Here is a tiny trained network, its code and every weight. The questions are about switching its units off for an input and a class, where a switched-off unit gives its printed mean instead of its output.

import numpy as np


def w(rows, s, z=0):
    codes = np.array(rows[::2]) - 128.0
    scale = np.full(codes.shape[1], s)
    scale[-1] = z or s
    return codes * scale


def f(y):
    return np.maximum(y, 0)


def log_softmax(a):
    a = a - a.max(-1, keepdims=True)
    return a - np.log(np.exp(a).sum(-1, keepdims=True))


def net(x, mask):
    res = np.array(x, float).reshape(1, 8) / 4 @ E
    y = f(res @ A[0][:, :-1].T + A[0][:, -1])
    res = res + np.where(mask, y, B[0][:, -1]) @ B[0][:, :-1]
    return log_softmax(res[-1] @ U[:, :-1].T + U[:, -1])


A, B = {}, {}
E = w([
[74,111,140,134,137,129,209,127,119],'x0',
[168,133,133,106,192,35,138,172,137],'x1',
[117,98,130,220,113,136,85,180,136],'x2',
[143,170,255,86,126,116,68,193,157],'x3',
[144,93,175,144,173,125,155,164,44],'x4',
[174,50,140,152,95,101,188,142,132],'x5',
[158,176,199,46,222,195,134,149,60],'x6',
[96,167,90,138,110,132,155,67,85],'x7',
],0.0085)
A[0] = w([
[96,106,133,199,132,118,64,164,157,86],'N1',
[125,124,186,185,114,54,62,191,206,254],'N2',
[82,193,121,129,132,234,74,68,115,177],'N3',
[129,88,210,114,84,195,147,155,184,176],'N4',
[131,153,51,53,149,83,152,63,187,73],'N5',
[102,138,103,128,147,201,196,92,71,218],'N6',
[94,254,110,54,127,111,115,120,189,197],'N7',
],0.0077,0.0043)
B[0] = w([
[174,117,124,141,107,199,49,164,158,177],'N1',
[57,143,130,177,109,110,87,181,100,254],'N2',
[127,140,160,147,179,179,39,191,107,222],'N3',
[34,116,203,175,138,89,102,119,78,200],'N4',
[110,138,151,186,95,188,103,190,129,198],'N5',
[1,175,180,206,160,98,149,121,55,240],'N6',
[186,140,199,165,174,118,53,178,86,226],'N7',
],0.0086,0.0091)
U = w([
[103,83,104,154,119,71,205,82,101,155],'0',
[246,147,193,2,165,135,138,110,99,4],'1',
[113,159,204,154,162,136,105,188,61,205],'2',
[157,92,36,149,82,156,116,115,199,25],'3',
],0.0097,0.0031)

Each question gives the input, the list of numbers given to net, and the class t.
The units are the neurons (one row each of A and B). Each row of codes is followed by its name. A weight is (code - 128) times the scale printed after its matrix; where a second scale follows, it is the last column's (A, B and U).
mask holds one flag per neuron, in row order. A switched-off neuron (its flag False) gives its mean, the last column of its row in B, instead of its output. The means were averaged over made-up inputs and are rounded, as every weight is.
A unit's drop is (log p(t) with every unit on - log p(t) with that unit switched off) / (log p(t) with every unit on - log p(t) with every unit switched off).
The circuit of an input: a set's keep is (log p(t) with only the set's units on - log p(t) with every unit switched off) / (log p(t) with every unit on - log p(t) with every unit switched off). Starting from all 7 units, units are removed one at a time, each time the one whose removal leaves the highest keep (on an exact tie, the one counted first), for as long as the keep stays at least 0.8.
units of the circuit, in order: the units of the circuit, biggest drop first
k most important neurons: the k neurons with the biggest drops, biggest first
drop of u: that unit's drop, to one decimal
input [-1,7,-7,-1,0,6,5,1], class 1: units of the circuit, in order -> (N2, N4)
input [7,-1,-4,-1,-2,4,-3,5], class 0: units of the circuit, in order -> (N3, N7)
input [5,6,-5,-4,7,-7,-5,4], class 0: units of the circuit, in order -> (N3, N2)
input [1,4,7,3,-4,5,-6,3], class 3: units of the circuit, in order -> (N6, N7)
input [-3,6,-3,2,-2,8,-3,4], class 0: units of the circuit, in order -> (N3, N7)
input [6,6,4,-7,-2,5,-8,4], class 3: 2 most important neurons -> (N4, N6)
input [-3,-2,3,-3,0,-5,-3,-8], class 3: most important neuron -> (N6)
input [1,5,1,-3,-2,0,-4,2], class 3: 2 most important neurons -> (N6, N4)
input [6,2,1,-3,6,-1,1,3], class 0: drop of N7 -> 0.3
input [7,-2,2,-5,2,8,-1,-2], class 0: drop of N3 -> 0.1
input [-2,5,2,-6,5,1,-6,-4], class 3: drop of N6 -> 0.3
input [-3,2,-6,-2,6,7,-5,-4], class 0: drop of N3 -> 0.1
